Each row is followed by its class. Each block has new classes.
[-494, 50, -104, -1, -30, 8, 110, 59, 144, 193, 30, 36, -250, -47, 24, -431, -93, -18, -170, -70, 62, -93, 8, 157, 319, 117, 321, 88, -164, -514, 13, -136, -85, -14, -198, 46, -121, 58, -27, 35, 200, 215, 298, 115, -75, -282, 11, -9, -19, 123, 237, -47, 23, -3, -163, -161, -26, 300, 65, -41, 22, 30, 435, -310, 219, -41, -129, 165, 9, 69, 148, -18, -287, 492, -130, 22, -181, 246]
QB
[5, 84, -170, 54, 128, -90, 41, 121, 639, 92, -110, 123, -196, -89, 201, -40, -774, -246, -110, -69, 147, -65, 10, 64, -237, 131, 261, 57, -171, -863, 130, 16, -137, 692, 185, 42, 159, 230, -110, 76, -142, 44, 163, 526, -6, -72, 118, -28, -21, 142, -75, -2, 126, 28, -30, -187, -26, 188, 131, 29, -9, 31, 13, -115, 31, 43, 67, 35, 191, -50, -80, 151, -99, 386, -76, 23, 11, 197]
QB
[-407, -14, -36, 203, -229, -195, -195, -79, 82, 7, -173, 2, -176, -156, 170, -53, -397, 99, -96, -40, 267, 100, 248, 235, 72, 22, 329, -20, -171, 160, 163, -38, 20, 40, 84, 54, -16, 13, -119, 56, -215, 19, 89, 454, -6, 41, 84, -4, 26, -80, -12, -69, 56, -20, -31, -196, -67, 59, -23, -140, 62, 68, -15, -278, 215, -125, -233, 87, -99, -29, 110, 21, 230, 98, -147, 139, 87, 220]
QB
[-723, 140, -148, 155, -14, -34, 5, -151, 120, 43, -143, -29, -91, 5, 64, -417, -300, 290, -148, -314, -49, -183, -26, 63, 88, 117, 416, 34, -253, -369, 172, -118, -67, 106, -326, 241, -108, -71, 92, -28, 105, 159, 198, 216, -33, -54, 22, 52, -143, 3, 91, -41, 141, 75, -68, -36, -3, 182, 264, 157, 26, 64, 366, -265, 142, -112, -7, 27, 41, 108, 12, -199, -189, 174, -116, -146, 51, 164]
QB
[-255, -42, -59, 146, -42, 40, -131, -22, 72, -30, -89, 47, -177, -27, 184, -98, -248, -48, -90, -131, -41, -33, 88, 46, 50, 25, 277, -53, -130, -343, 254, -93, 107, 30, -224, -97, -30, -28, 45, -3, -57, 17, 82, 165, 58, -112, -38, -28, 48, 29, 205, 84, 49, -22, 46, -8, 51, 59, 134, 3, 21, 49, 184, -137, 45, -129, 63, -28, 20, -3, 93, -22, -250, 195, -2, 43, -30, 94]
QB
[-777, 44, -8, 145, -193, 150, 142, -35, 142, 135, -66, -96, 18, -46, 5, -326, -207, 221, -77, 123, -44, -250, -41, 99, 185, 91, 273, 68, -110, 306, 310, -186, -105, 91, -325, 72, -74, -152, 168, -77, 124, -74, 117, 83, -43, -48, 240, 4, -184, -20, 244, -128, 110, 74, -39, -415, 23, 103, 433, 63, -5, 104, 316, -172, 320, -83, 179, 76, 11, 127, -29, 59, -226, 5, -309, -40, -35, -51]
QB
[73, 24, -89, 100, 234, -26, -134, -177, -21, -5, -56, -17, -103, -83, 148, -135, -11, 32, -268, -184, 89, -237, 170, -224, 186, -33, 283, -59, -200, -863, 287, -170, -105, 225, -271, 4, -99, 106, -78, -74, -132, -97, 188, 211, -62, -6, 127, -148, 97, 205, 27, 35, 193, 117, -24, 96, -10, 135, 215, 72, -87, -106, 103, -62, -39, -178, -88, 147, -172, -17, -80, -97, -35, 384, -117, -109, -62, 121]
FG
[130, 79, -7, 116, 102, -52, -405, -20, 59, 117, -103, -48, -315, -67, -106, -157, -22, 70, -196, -56, 36, -208, -33, 72, 194, 16, 30, -128, -60, -681, 39, -83, -115, -15, -408, -245, -5, 227, -86, -44, -67, -7, 95, -28, -145, -122, 23, -91, 85, 85, 140, 82, 8, 41, -42, -64, 54, 82, 111, 11, 863, -69, 235, -33, 68, -134, 50, 173, -83, -123, -130, -78, -161, 378, -25, -80, -70, 108]
FG
[-779, 31, -181, 8, 62, 36, -13, -155, 231, 105, -182, -32, -36, 112, 294, -320, 22, 111, -100, 59, 310, -143, 93, -138, 281, -30, 560, 94, -55, -729, 334, -24, 19, -15, -420, -209, -265, 114, 235, -251, 55, 13, 187, 83, -22, -108, 55, 38, 23, -46, 143, 80, 162, 130, 68, 3, -25, 226, 436, 146, 98, -71, 599, -370, 26, -164, 22, 102, -66, 123, -106, -298, -315, 361, -182, -41, -108, 0]
FG
[33, -3, 59, 115, -92, -207, 385, -83, 54, -8, -103, -45, -404, -131, 105, -240, -306, -39, -62, -218, 43, -55, 344, 273, -99, 112, 42, -90, -206, -714, 243, -241, -43, 152, -22, 34, 165, 95, -234, 218, -126, -22, 133, 360, 111, 166, 23, -22, 96, 125, 138, -123, 113, -39, -62, -49, -79, 4, -124, -30, -16, 21, -18, -189, 121, -102, -47, -42, 146, 0, 98, 70, 158, 350, -79, 208, -13, 282]
QB
[-315, 46, -99, -42, 171, 250, -179, -98, 91, 263, -52, 46, -185, -10, 332, -44, -179, -11, -199, -22, 113, -76, 91, 76, 328, 11, 462, -141, -118, -863, 164, -41, -177, 100, -436, -347, 0, 32, 100, -266, -258, -17, 171, 259, 34, -53, -25, -111, 58, 158, 252, 5, 36, 85, 186, -99, -8, 137, 247, 123, -36, -106, 257, -122, 3, -131, -70, 64, -90, -131, -40, -208, -253, 362, -238, -116, -94, 128]
FG
[-202, -28, -146, 76, -225, -83, -116, -118, 31, 15, 4, -164, -189, -70, 66, -276, -221, 51, -155, -62, 16, -60, 182, 249, 18, 133, 120, -99, -260, -366, 228, -137, -159, 15, -172, 94, 17, 102, -88, -235, -118, 215, 39, 470, 243, 42, 75, -77, -44, -28, 72, -96, 73, 94, -15, -35, 29, 91, 112, 11, -14, 7, 397, -291, 90, -79, -72, 146, -60, 108, 83, 8, 36, 434, -130, 92, 84, 121]
QB
[-85, -6, 277, 139, -145, -183, -84, 32, 45, 125, -98, 239, -185, -66, 7, 24, -314, 59, -50, -134, 26, 14, 168, 57, -20, 48, 262, -74, -147, -293, -10, -107, -14, 121, -142, 82, 31, 60, -80, 79, -151, -74, 115, 165, 52, 276, 12, -26, 131, 15, 24, 14, 75, -172, -36, -155, -182, 105, -55, -55, -108, 10, -1, -169, 47, -198, -140, -162, 70, -187, 31, -38, 12, 165, -109, 217, 61, 241]
QB
[-134, 113, -39, 234, -41, -65, -59, 113, -13, 13, -154, 22, -142, -60, 136, -188, -41, 38, -219, -112, 141, -239, -66, 107, -198, 101, 406, 44, -203, -689, 315, -36, -9, -108, -108, -140, -64, 130, -113, -156, -516, -56, 147, 122, -31, 14, 116, -133, 13, 76, -84, -28, 200, -23, -33, -74, -65, 194, 60, -95, -62, 6, 136, 35, 78, 238, -124, 1, -25, -97, 50, -39, -61, 346, -148, 10, -81, -80]
NL
[-542, -5, 32, -74, 83, 84, 35, -195, 187, -751, -143, -11, -63, -14, 125, -361, -134, 146, -163, -145, 3, 109, 136, 133, 188, -117, 323, 60, -73, -201, 181, -16, 53, -16, -376, -107, -190, -260, 127, -187, -72, -21, 52, 210, 122, -16, 136, -93, 56, -9, 273, 118, -28, 40, -24, 22, 29, 251, 384, 169, 100, -106, 445, -12, 97, -206, -23, 58, -64, -60, -139, -68, -272, 258, -107, 13, 67, 62]
FG
[-863, 62, -352, 275, -35, 193, -117, -194, 236, 9, -301, 7, 30, -17, 469, -551, -2, 120, -187, 28, 72, -476, -405, 86, 387, 2, 679, 125, -347, -658, 499, -100, -49, 35, -459, 45, -244, 33, 173, -230, -35, -91, 231, 186, 5, -127, 171, -54, 65, -6, 186, 183, 235, 142, 96, -122, -21, 330, 510, 224, -14, 69, 706, -258, 136, -266, 232, 193, -128, 211, -135, -96, -353, 441, -281, -114, 29, -105]
FG
[-59, 64, 24, -80, -8, -165, -104, -13, 77, 108, -184, 125, -174, -115, -7, -178, -335, -59, -190, -272, -80, 39, 232, -76, 116, 51, 94, -132, -243, -478, 298, 117, -89, 50, -134, 32, 91, 175, -90, 0, -159, 56, 118, 315, 263, 30, -19, -165, 14, 57, 123, -28, 75, -68, -80, -129, 13, 56, -60, -97, -72, -45, 113, 34, 109, -39, -43, -12, 68, -31, 67, 34, 208, 230, -62, 118, -174, -348]
QB
[-668, 53, -24, 83, 200, 16, -150, -143, 105, 156, -215, 56, -70, 47, 57, -145, -164, -1, -5, 117, -46, -34, -16, 40, 319, 59, 258, -27, -97, -97, 373, -120, -94, 29, -264, 83, -109, 4, 54, -124, -11, 62, 432, 205, 67, -41, 83, -31, -41, 104, 215, -56, 155, 111, -20, -181, 110, 79, 188, 11, 171, 22, 206, -165, 235, -112, 109, 23, 21, -111, 136, -23, 27, 182, 78, 67, -90, 7]
QB
[-539, 54, -133, 73, 61, -14, -141, -81, 161, 13, -180, 73, -102, 64, 108, -297, -30, 8, -358, 78, 3, -298, 35, 74, 221, -44, 147, 65, -301, -863, 361, -70, -114, -67, -258, 33, -182, 137, 52, -70, 105, 115, 129, 187, 100, -57, 110, -12, -6, 49, 102, -83, -19, -81, 32, 127, 28, 98, 479, 82, 92, 32, 471, -195, 266, -76, 35, 148, -115, 25, -65, -59, -196, 265, -178, -97, -16, -37]
QB
[-193, -45, -66, -76, -417, -100, -23, -9, 75, 17, -27, 145, -62, 56, 51, -225, -92, -90, -97, 25, 259, 38, 97, 133, 222, -70, -51, -58, -74, -487, 201, -106, 19, 108, -133, 271, 105, -57, 10, 53, -19, 45, 200, 225, 220, 100, 3, -165, -9, -85, 212, -48, 57, 106, -34, -160, -33, -66, 114, -117, 58, 73, 98, -202, 13, -11, 72, 108, 61, 271, 180, 40, 188, 113, 153, -7, -111, 81]
QB
[-126, 165, 113, 237, 1, -2, -60, 93, 89, 119, -158, 49, -60, -49, 335, -153, -281, -268, -69, -151, 45, 18, 20, 177, 144, 58, 232, -127, -195, -719, 187, 10, -70, 26, 1, -98, 78, -41, 26, -75, -42, 29, 157, 117, 60, 8, 169, -100, 100, -9, 81, -17, 95, 34, 8, -140, -30, 334, 20, -308, 87, -104, -106, -90, 98, 39, 61, -12, 114, -33, 135, 12, 100, 201, -123, -85, -61, 69]
QB
[-180, 14, 37, 184, 53, -101, -58, 123, 23, 187, -269, 23, -252, -185, 214, -12, -221, 135, 137, -232, 37, 81, 72, 74, -107, 91, 474, -198, -61, -164, 103, 11, 63, 201, -113, -367, 46, -134, -59, -19, -345, 36, 22, 279, -85, -40, -25, -90, -12, -121, 55, 92, -67, -75, -68, -268, -106, 123, -277, -140, -4, -13, -21, -103, -35, -207, -123, 141, 115, 65, 104, -137, 168, 35, -247, 179, -45, 564]
QB
[-863, -66, 50, -200, -138, 463, 104, -10, 536, 368, 211, 59, -118, -67, 631, -147, -35, 125, 245, 345, -51, 110, 88, 48, 249, 69, 347, 42, 98, 863, 415, -50, -95, -7, -180, -265, -11, -296, 343, -238, -35, -22, 285, 468, -6, -153, 102, -21, -125, 9, 468, -44, -228, -49, -337, -526, -11, -167, 44, -80, 182, 68, 292, -445, 12, -96, 379, 19, 155, 307, 146, 44, 187, -327, -60, -39, 79, -37]
QB
[-863, -63, -63, 193, 5, 235, -338, -97, 196, 55, -344, 57, -146, 19, 583, -194, -128, -116, -107, 140, -67, -107, 257, 89, 165, 162, 563, -1, -352, -57, 496, -254, -133, -104, 203, 28, -179, 93, -39, -83, -315, 22, 172, 465, 248, 9, 109, 1, 455, -108, -137, -30, 26, 48, -179, 113, -66, 148, 192, 81, 163, -89, 291, -280, 181, -348, 428, 112, 100, 138, 108, -28, 87, 467, -207, 475, 411, -97]
QB
[-210, -1, -235, -19, -105, 30, -166, 36, 152, 60, 76, -154, -169, -140, 199, -266, -72, 149, -201, -184, 50, -79, 124, -47, 292, -62, 338, -154, -230, -642, 168, -250, -6, 86, -426, -360, 21, -104, -42, -169, 166, 132, 166, 337, 19, 22, -14, -80, -59, 125, 109, 110, -229, 7, 36, -12, 60, 239, 332, 260, 70, -117, 377, -453, 60, -151, -143, 94, 23, 57, -106, -92, -250, 394, -261, -198, 37, 272]
FG
[140, -112, -45, 455, 57, -104, -206, -138, -71, -168, -47, 18, -37, -248, 206, 69, -425, 103, 132, -410, -26, 60, 190, 201, -209, 33, 316, -305, -259, 316, 327, -46, -98, 21, 90, -343, 170, -33, -147, 628, -586, -127, -7, 289, 191, 95, 40, -218, 215, 27, 3, -1, -162, -259, -112, -339, -127, 47, -461, -202, -128, -195, -342, 67, -6, -212, -148, 100, 54, -53, 123, 49, 653, 31, -34, 126, -29, 202]
NL
[-75, 44, -449, -85, 82, 57, -46, -48, 175, 591, 19, -5, -265, 66, -8, -193, 21, 52, -272, -61, 67, -95, 100, -46, 413, 57, 225, -39, -26, -764, -25, -97, -114, 20, -420, -282, -101, 193, 3, -142, 144, 90, -12, 44, -70, -167, -60, -11, 162, 104, 191, 66, 86, 179, 40, -95, 38, 124, 17, -17, 49, -22, 451, -730, -124, -170, -119, 151, -117, -23, -182, -43, -314, 412, 16, -330, -130, 238]
FG
[-230, 25, 207, 159, 12, -189, -42, 41, 78, -557, -139, -398, -25, -88, 78, -58, -154, 17, -15, -156, -57, 1, 9, 80, -87, -103, 405, 8, -109, -60, 74, -78, 86, 77, -52, -292, -99, 89, -97, -20, -139, -64, -24, 3, 39, 73, 162, -57, 126, 2, 34, -418, 15, 66, 60, -80, -33, 117, -232, 29, -18, -126, -49, -110, 14, -237, -94, -89, 124, -71, -14, 35, -47, 426, -258, -24, -107, 28]
NL
[-863, 119, -93, 272, 57, -65, -82, 63, 256, -32, 11, 40, -190, -84, 347, -228, -147, 140, -99, -24, 71, -190, -301, 19, 37, 135, 802, 35, -203, -805, 196, -125, -174, -178, 84, -205, -104, 111, 184, -175, -157, -54, 180, 301, -122, -113, 315, 25, -143, 145, -154, -1, 48, 151, -28, -182, -16, 323, 91, 20, 68, -146, 234, -312, 323, -148, -89, 230, 25, 187, 256, -226, -85, 329, -332, -61, 68, -83]
NL
[-602, 105, -64, 85, 12, 36, -102, 50, -22, 44, -38, 94, -224, 40, 344, -277, -136, 14, 122, 46, -102, 46, 59, 75, 61, 251, 390, -42, -100, -118, 346, 34, -64, -26, 152, -55, 17, -190, -124, -171, -184, 38, 130, 362, 158, -45, 220, -109, -44, -65, 47, -94, -29, 84, -86, -245, 105, 53, -38, -171, 110, 24, -14, -178, 576, 54, 91, 4, 14, -28, 190, 50, -104, 3, -62, 150, 194, -103]
QB
[-582, 136, -87, -41, 93, 142, -56, -91, 57, 221, -189, 204, -185, -31, 593, -230, -61, -71, -88, -50, 49, 1, -66, 89, 72, 21, 190, 44, -215, -497, 307, 37, -145, 17, -186, 370, -89, -38, 38, -76, -169, 1, 206, 236, -14, -128, 37, -84, 88, 80, -43, -20, 14, 49, 20, -15, -17, 204, 136, 120, 312, -57, 138, -4, 119, -125, 39, 48, 69, -32, 225, 61, -95, 246, -38, 133, 72, -40]
QB
[-213, 182, -163, 210, -42, -34, 93, 28, 86, -126, -110, 103, -70, -217, 71, -217, 10, 91, -105, 22, 30, -172, -23, 49, 113, -15, 479, -301, -187, -780, 60, -82, -32, 54, 100, -80, -52, 244, -3, -99, -28, -129, 168, 171, -232, 13, 88, -86, 13, 42, 244, -3, 221, 68, 65, -419, 22, 219, 16, -96, -13, -6, -3, -116, 122, -104, -368, -113, -99, 232, 90, -86, -284, 216, -106, -207, -120, 94]
NL
[-479, 40, -82, -7, -14, -87, 34, 14, -12, 232, -128, 393, -113, 0, 162, -283, -82, -36, -292, -85, 52, -190, 120, 78, 129, 83, 389, -12, -176, -793, 265, 29, 11, -278, -100, 31, -16, 99, 80, -152, 260, 80, 222, 143, -28, -66, 70, -21, 0, 57, 134, -100, 92, 123, 18, -109, 20, 208, 286, -44, 141, 67, 138, -75, 198, -124, -121, 56, 77, 87, 186, -1, -217, 341, -70, -8, -130, 38]
QB

Each row is followed by its class.
[-25, 72, 54, 1, 3, 13, -39, -52, 68, -60, -7, 139, -1, 74, -32, 46, -18, -7, -57, -22, 10, 16, -84, 9, 177, -5, 47, -114, 27, 54, 137, 23, -38, 14, -18, -94, 34, -29, -108, -97, -71, -26, -95, 75, -54, -52, -49, 57, -47, -23, 13, -54, 43, 38, -71, -64, 37, -12, -32, 10, -77, -69, -21, -169, -225, -98, -36, 23, -26, 22, -38, 75, -7, 57, -16, 66, 37, 5]
TD
[22, 82, -92, -66, -114, -31, -34, -27, -3, 0, -10, 139, 50, 14, 0, -14, -48, -3, -36, -134, 29, -130, -112, 18, -50, -36, 45, -44, 46, -7, 84, 53, -36, -59, -26, -85, 25, -55, -104, -106, -44, -7, -68, 52, -31, 90, -8, 100, 33, 105, 17, 4, -6, 121, -66, -77, 39, -105, -113, -27, -15, -140, 78, -69, -149, -24, -65, 65, 133, -29, 3, 108, 149, -57, 90, -70, -62, -7]
Dc
[21, -25, -24, -37, 31, -17, -20, 35, -52, 72, -81, 6, -23, -85, -21, -49, 27, -39, 27, -7, 40, -78, -31, -169, -154, 2, 46, -24, 29, -60, -50, 84, 29, -105, -3, 100, -74, -61, -36, 17, 27, -5, 33, 10, 41, 53, 42, 92, 33, 108, -6, 29, -5, 77, -54, 6, -37, -68, -57, 17, 10, -33, 50, -60, -65, 7, 3, 64, 45, -58, 29, 45, 125, -110, 62, -77, -55, 35]
Qq
[-39, -99, -11, -30, -158, -175, 85, -79, -29, 115, -19, 77, 175, -7, -8, 79, -89, -123, -66, -141, 158, -162, -60, 113, -258, -50, 91, 33, 11, -45, 14, 23, -49, -166, 12, -30, -90, -49, -58, -150, -36, 145, -52, -37, 19, 108, -37, 52, 56, 26, -7, -83, 9, 129, 29, 39, 38, -146, -149, -42, -50, -45, -52, -116, 63, 9, 50, 32, 88, -65, -53, -12, 70, -21, -68, -160, -71, -40]
Qq
[-28, -83, -191, 9, -213, -104, 79, 26, -44, 106, -105, -8, -11, -30, -106, 26, -97, 94, -31, 84, -1, -114, 7, 95, -249, -94, 64, 34, -54, -49, -102, 68, 13, -187, 18, 94, -58, -243, -17, -79, 55, 54, -194, -85, 17, 64, 8, -48, 93, -10, -38, -45, -4, 46, 48, 46, -15, -18, -30, 18, 121, 129, -71, 34, 125, -27, 52, 64, 40, -71, 69, -47, 184, 8, -23, -133, -44, 27]
Qq
